Here is a tiny trained network, its code and every weight. The questions are about switching its units off for an input and a target symbol, where a switched-off unit gives its printed mean instead of its output.

import numpy as np


def w(rows, s, z=0):
    codes = np.array(rows[::2]) - 128.0
    scale = np.full(codes.shape[1], s)
    scale[-1] = z or s
    return codes * scale


def f(y):
    return np.maximum(y, 0)


def softmax(a):
    e = np.exp(a - a.max(-1, keepdims=True))
    return e / e.sum(-1, keepdims=True)


def log_softmax(a):
    a = a - a.max(-1, keepdims=True)
    return a - np.log(np.exp(a).sum(-1, keepdims=True))


def net(x, mask):
    ids = ['αβγδεθλξπστφψω'.index(c) for c in x.split()]
    T = len(ids)
    res = E[ids] + P[:T]
    r = res
    for j in range(3):
        rows = slice(4 * j, 4 * j + 4)
        q, k, v = (r @ M[0][rows].T for M in (Q, K, V))
        z = softmax(np.where(np.tri(T) > 0, q @ k.T / 4**0.5, -1e9)) @ v
        o = O[0][rows]
        res = res + np.where(mask[j], z, o[:, -1]) @ o[:, :-1]
    y = f(res @ A[0][:, :-1].T + A[0][:, -1])
    res = res + np.where(mask[3:27], y, B[0][:, -1]) @ B[0][:, :-1]
    return log_softmax(res[-1] @ U[:, :-1].T + U[:, -1])


Q, K, V, O, A, B = {}, {}, {}, {}, {}, {}
E = w([
[106,176,103,150,182,174],'α',
[132,152,228,213,117,192],'β',
[73,102,112,147,149,139],'γ',
[73,119,97,136,164,124],'δ',
[82,135,52,126,175,114],'ε',
[71,90,74,140,171,154],'θ',
[95,108,155,190,87,156],'λ',
[121,92,121,181,107,74],'ξ',
[178,138,3,190,170,83],'π',
[109,71,78,66,122,66],'σ',
[174,124,91,105,79,34],'τ',
[194,167,81,194,35,77],'φ',
[206,64,145,158,7,119],'ψ',
[104,41,60,123,54,168],'ω',
],0.013)
P = w([
[76,84,254,164,169,68],'0',
[126,66,188,162,168,89],'1',
[136,67,131,155,146,114],'2',
[105,70,104,142,106,123],'3',
[88,72,63,138,76,130],'4',
[69,79,44,137,58,134],'5',
[46,75,10,127,41,140],'6',
],0.0099)
Q[0] = w([
[165,176,205,122,102,197],'H1',
[142,194,93,90,61,133],'H1',
[165,176,131,117,41,126],'H1',
[93,219,117,115,195,190],'H1',
[87,102,133,173,199,103],'H2',
[192,130,106,104,164,157],'H2',
[41,85,124,158,104,174],'H2',
[89,82,126,134,102,120],'H2',
[113,136,113,135,33,191],'H3',
[146,201,173,3,92,124],'H3',
[195,210,172,32,159,141],'H3',
[180,115,153,163,100,123],'H3',
],0.013)
K[0] = w([
[130,170,175,192,148,177],'H1',
[171,172,119,138,86,184],'H1',
[166,133,149,153,100,159],'H1',
[100,220,106,116,183,153],'H1',
[121,121,102,152,124,35],'H2',
[109,139,137,110,172,111],'H2',
[109,113,78,197,91,157],'H2',
[164,127,93,145,114,164],'H2',
[97,116,54,132,140,189],'H3',
[145,171,195,182,246,177],'H3',
[90,165,214,162,237,124],'H3',
[130,84,129,107,132,128],'H3',
],0.013)
V[0] = w([
[107,143,136,123,142,147],'H1',
[155,115,178,152,155,156],'H1',
[132,134,161,140,86,144],'H1',
[132,63,107,80,94,82],'H1',
[164,133,44,142,193,78],'H2',
[111,147,158,81,150,194],'H2',
[143,179,126,143,148,187],'H2',
[140,191,89,171,125,150],'H2',
[105,105,97,1,185,94],'H3',
[74,207,95,203,215,106],'H3',
[121,89,103,156,89,46],'H3',
[65,61,103,127,159,236],'H3',
],0.0099)
O[0] = w([
[121,109,116,145,100,153,113],'H1',
[141,139,73,122,99,144,137],'H1',
[142,135,75,115,162,140,132],'H1',
[136,174,165,142,164,114,162],'H1',
[170,132,138,168,51,116,121],'H2',
[67,138,143,142,141,159,61],'H2',
[75,129,128,148,108,140,79],'H2',
[114,123,131,119,68,152,105],'H2',
[131,252,145,191,149,147,69],'H3',
[84,118,89,171,111,67,93],'H3',
[182,142,114,94,136,89,253],'H3',
[177,70,137,204,182,165,170],'H3',
],0.011,0.0079)
A[0] = w([
[18,130,77,136,119,160,95],'N1',
[132,115,126,144,132,157,186],'N2',
[30,146,135,101,141,138,62],'N3',
[128,168,49,90,197,128,171],'N4',
[108,214,152,227,160,121,158],'N5',
[156,147,134,102,127,173,205],'N6',
[169,133,128,157,97,102,44],'N7',
[200,187,91,126,112,109,66],'N8',
[112,166,100,189,76,131,110],'N9',
[174,145,132,110,100,130,88],'N10',
[176,156,133,134,135,148,97],'N11',
[109,56,85,170,93,117,132],'N12',
[37,154,110,103,156,137,56],'N13',
[143,177,157,205,120,143,110],'N14',
[104,254,76,116,139,123,184],'N15',
[101,106,173,101,167,75,95],'N16',
[150,99,99,81,82,129,44],'N17',
[58,139,100,111,107,92,253],'N18',
[130,106,245,151,59,125,213],'N19',
[152,109,83,133,93,169,65],'N20',
[26,145,178,115,112,141,102],'N21',
[76,123,129,202,138,156,108],'N22',
[184,138,170,132,146,55,59],'N23',
[159,139,145,53,106,127,167],'N24',
],0.0084,0.0062)
B[0] = w([
[117,102,242,133,95,110,159],'N1',
[129,111,112,131,97,90,200],'N2',
[160,175,130,197,177,50,137],'N3',
[152,43,221,129,85,87,193],'N4',
[74,191,32,112,169,75,185],'N5',
[98,82,154,126,134,97,202],'N6',
[149,176,160,98,155,223,159],'N7',
[100,86,168,46,132,197,191],'N8',
[147,167,156,122,201,182,158],'N9',
[61,116,126,99,141,139,169],'N10',
[92,117,199,134,126,119,163],'N11',
[178,190,81,153,55,164,254],'N12',
[146,137,174,173,151,26,136],'N13',
[138,114,101,57,187,95,157],'N14',
[121,113,196,111,46,139,158],'N15',
[154,143,69,166,94,159,169],'N16',
[64,206,51,112,212,128,188],'N17',
[162,103,190,196,53,128,217],'N18',
[138,113,120,138,181,3,180],'N19',
[83,185,158,90,147,161,157],'N20',
[181,76,181,193,118,25,138],'N21',
[57,79,96,80,182,111,177],'N22',
[79,108,128,169,116,221,219],'N23',
[63,97,104,149,172,105,231],'N24',
],0.006,0.0066)
U = w([
[91,105,186,185,117,94,33],'α',
[57,57,164,160,66,194,71],'β',
[119,116,122,151,138,138,75],'γ',
[109,128,125,159,146,124,63],'δ',
[111,166,111,157,143,119,101],'ε',
[106,140,60,163,191,155,81],'θ',
[125,137,88,114,96,253,254],'λ',
[181,92,155,144,136,29,246],'ξ',
[239,169,116,169,53,110,104],'π',
[120,208,180,111,164,133,166],'σ',
[113,143,235,99,62,142,121],'τ',
[116,124,77,70,75,72,63],'φ',
[117,85,124,47,167,135,43],'ψ',
[226,93,199,155,169,167,59],'ω',
],0.0063,0.0081)

Each question gives the input, a string of symbols that net reads in full, and the target symbol t.
The units are the heads (4 rows each of Q, K, V and O) and the neurons (one row each of A and B). Each row of codes is followed by its name. A weight is (code - 128) times the scale printed after its matrix; where a second scale follows, it is the last column's (O, A, B and U).
mask holds one flag per unit, heads first, then neurons. A switched-off unit (its flag False) gives its mean, the last column of its rows in O or B, instead of its output. The means were averaged over made-up inputs and are rounded, as every weight is.
A unit's drop is (log p(t) with every unit on - log p(t) with that unit switched off) / (log p(t) with every unit on - log p(t) with every unit switched off).
The circuit of an input: a set's keep is (log p(t) with only the set's units on - log p(t) with every unit switched off) / (log p(t) with every unit on - log p(t) with every unit switched off). Starting from the 12 units with the biggest drops (on a tie, the unit counted first), units are removed one at a time, each time the one whose removal leaves the highest keep (on an exact tie, the one counted first), for as long as the keep stays at least 0.8.
circuit, biggest first: the units of the circuit, biggest drop first
most important unit: the unit with the biggest drop
k most important neurons: the k neurons with the biggest drops, biggest first
which heads matter: for each layer, one digit per head in row order, 1 if its drop is at least 0.15 and else 0, layers parted by /
drop of u: that unit's drop, to one decimal
input δ π λ π γ α ω, target ω: circuit, biggest first : H3, H1
input β ε β δ φ γ, target φ: which heads matter : 011
input β π ξ β θ β θ, target θ: which heads matter : 101
input ξ φ π β β φ, target φ: which heads matter : 001
input α α α β, target β: circuit, biggest first : H3, H2
input β π σ δ, target σ: which heads matter : 101
input α β τ τ τ ω β, target ω: circuit, biggest first : H3
input ω δ π, target ω: which heads matter : 001
input β β λ β β, target λ: which heads matter : 101
input γ σ α, target σ: which heads matter : 001
input β α ψ δ, target ψ: which heads matter : 001
input π α β, target π: 2 most important neurons : N12, N24
input β β φ ψ γ, target ψ: circuit, biggest first : H3, N12
input π β φ ξ α ω γ, target ω: circuit, biggest first : H3, H1
input π θ β φ, target φ: circuit, biggest first : H3
input ε α β α τ ω ψ, target ω: which heads matter : 101
input β φ β, target φ: circuit, biggest first : H3, H1
input β π γ ω π, target ω: drop of H1 : 0.1
input α β β α β π, target π: drop of H2 : 0.4
input β β β ψ λ, target ψ: drop of N12 : 0.1
input α β λ, target λ: most important unit : H1
